Below are the code and all the weights of a small trained network. Each question names an input and a class and asks about switching units off, where a switched-off unit gives its printed mean instead of its output.

import numpy as np


def w(rows, s, z=0):
    codes = np.array(rows[::2]) - 128.0
    scale = np.full(codes.shape[1], s)
    scale[-1] = z or s
    return codes * scale


def f(y):
    return np.maximum(y, 0)


def log_softmax(a):
    a = a - a.max(-1, keepdims=True)
    return a - np.log(np.exp(a).sum(-1, keepdims=True))


def net(x, mask):
    res = np.array(x, float).reshape(1, 6) / 4 @ E
    y = f(res @ A[0][:, :-1].T + A[0][:, -1])
    res = res + np.where(mask, y, B[0][:, -1]) @ B[0][:, :-1]
    return log_softmax(res[-1] @ U[:, :-1].T + U[:, -1])


A, B = {}, {}
E = w([
[189,165,101,97,254,106,48,125,179,118,17,85],'x0',
[88,153,76,138,35,23,95,194,195,35,154,84],'x1',
[140,142,143,123,144,111,134,139,134,127,135,153],'x2',
[229,179,114,21,89,125,132,49,71,90,201,91],'x3',
[133,158,155,128,143,104,144,126,131,91,111,155],'x4',
[146,198,145,157,58,103,78,155,23,172,42,142],'x5',
],0.0067)
A[0] = w([
[207,147,89,148,180,148,109,165,135,116,120,50,13],'neuron 0',
[89,136,170,162,38,120,201,136,48,124,129,179,112],'neuron 1',
[138,2,76,119,150,161,180,47,208,76,212,148,163],'neuron 2',
[70,84,130,252,173,90,122,188,180,166,82,226,7],'neuron 3',
[128,152,6,141,59,53,92,206,176,59,152,45,39],'neuron 4',
[230,200,89,34,60,98,128,13,79,114,195,96,50],'neuron 5',
[96,136,136,140,55,166,203,157,110,153,208,156,5],'neuron 6',
[92,74,84,134,90,167,101,139,100,129,228,136,153],'neuron 7',
[160,185,158,172,8,114,44,138,16,204,63,154,244],'neuron 8',
[175,119,190,115,158,213,149,60,89,180,139,163,34],'neuron 9',
[132,118,149,135,185,198,200,104,98,198,90,173,2],'neuron 10',
[48,106,128,177,107,182,135,237,140,183,67,103,110],'neuron 11',
[84,154,97,133,85,50,147,192,183,60,166,154,92],'neuron 12',
[160,164,92,106,165,92,53,148,176,146,65,56,111],'neuron 13',
[136,134,109,108,54,88,133,206,145,100,81,67,57],'neuron 14',
[97,118,196,151,12,102,246,122,107,123,168,139,60],'neuron 15',
],0.0062,0.0047)
B[0] = w([
[130,115,78,100,118,152,138,162,104,143,103,159,151],'neuron 0',
[221,157,108,112,169,126,141,130,164,154,60,141,184],'neuron 1',
[124,203,135,115,121,67,135,84,201,178,167,105,220],'neuron 2',
[102,121,64,97,43,131,37,111,66,2,188,181,195],'neuron 3',
[108,97,235,155,122,217,86,170,89,215,156,97,205],'neuron 4',
[54,90,57,119,74,149,87,92,58,52,182,192,213],'neuron 5',
[192,140,63,86,104,162,119,236,130,135,71,109,162],'neuron 6',
[179,87,96,129,131,123,177,133,174,146,81,145,179],'neuron 7',
[71,159,147,131,177,66,165,50,238,200,174,145,255],'neuron 8',
[106,145,194,122,107,158,88,183,52,138,123,91,172],'neuron 9',
[146,105,189,99,127,214,60,176,95,160,157,85,168],'neuron 10',
[78,131,82,113,132,105,111,104,81,80,179,173,195],'neuron 11',
[131,138,189,132,112,135,153,159,47,176,136,70,186],'neuron 12',
[188,104,65,73,192,107,166,192,140,151,51,113,203],'neuron 13',
[157,127,196,76,126,173,131,104,103,140,161,111,168],'neuron 14',
[164,133,68,81,152,150,136,219,133,123,66,113,182],'neuron 15',
],0.007,0.0095)
U = w([
[128,111,254,129,112,194,96,182,63,161,145,98,54],'0',
[93,118,50,117,89,133,84,116,79,50,172,206,55],'1',
[212,124,52,106,133,138,155,199,163,133,28,149,53],'2',
[137,132,149,145,120,119,160,120,150,121,123,151,254],'3',
[129,100,137,151,132,97,174,119,124,133,133,146,248],'4',
[110,167,157,126,133,82,157,86,230,164,166,145,71],'5',
],0.0092,0.0098)

Each question gives the input, the list of numbers given to net, and the class t.
The units are the neurons (one row each of A and B). Each row of codes is followed by its name. A weight is (code - 128) times the scale printed after its matrix; where a second scale follows, it is the last column's (A, B and U).
mask holds one flag per neuron, in row order. A switched-off neuron (its flag False) gives its mean, the last column of its row in B, instead of its output. The means were averaged over made-up inputs and are rounded, as every weight is.
A unit's drop is (log p(t) with every unit on - log p(t) with that unit switched off) / (log p(t) with every unit on - log p(t) with every unit switched off).
The circuit of an input: a set's keep is (log p(t) with only the set's units on - log p(t) with every unit switched off) / (log p(t) with every unit on - log p(t) with every unit switched off). Starting from the 12 units with the biggest drops (on a tie, the unit counted first), units are removed one at a time, each time the one whose removal leaves the highest keep (on an exact tie, the one counted first), for as long as the keep stays at least 0.8.
units of the circuit, in order: the units of the circuit, biggest drop first
unit that matters most: the unit with the biggest drop
k most important neurons: the k neurons with the biggest drops, biggest first
drop of u: that unit's drop, to one decimal
input [1,3,-5,7,2,1], class 1: unit that matters most => neuron 5
input [0,6,-1,-6,-4,2], class 0: 4 most important neurons => [neuron 4; neuron 12; neuron 5; neuron 14]
input [0,3,1,-3,3,0], class 0: units of the circuit, in order => [neuron 8; neuron 12]
input [-8,2,4,6,0,3], class 2: 2 most important neurons => [neuron 15; neuron 1]
input [5,-7,-3,-6,6,0], class 0: 2 most important neurons => [neuron 10; neuron 5]
input [6,7,2,-7,-6,6], class 0: 2 most important neurons => [neuron 4; neuron 14]
input [-8,-7,-1,2,0,7], class 2: 3 most important neurons => [neuron 1; neuron 15; neuron 6]
input [-6,8,8,-1,2,7], class 0: 3 most important neurons => [neuron 4; neuron 12; neuron 14]
input [-5,-2,5,5,1,6], class 5: 2 most important neurons => [neuron 8; neuron 3]
input [-1,8,6,8,-3,1], class 0: 2 most important neurons => [neuron 4; neuron 12]
input [6,6,-1,6,-5,-4], class 0: 2 most important neurons => [neuron 4; neuron 8]
input [4,7,-1,7,-1,8], class 5: 2 most important neurons => [neuron 8; neuron 3]
input [-4,-6,-3,2,-1,-5], class 0: 3 most important neurons => [neuron 9; neuron 8; neuron 10]
input [-4,0,4,-7,7,6], class 1: most important neuron => [neuron 3]
input [7,5,8,-8,-1,6], class 1: drop of neuron 3 => 1.2
input [2,-4,-7,-8,0,-2], class 1: drop of neuron 3 => 0.3
input [-2,3,3,-7,1,-4], class 1: drop of neuron 3 => 0.8
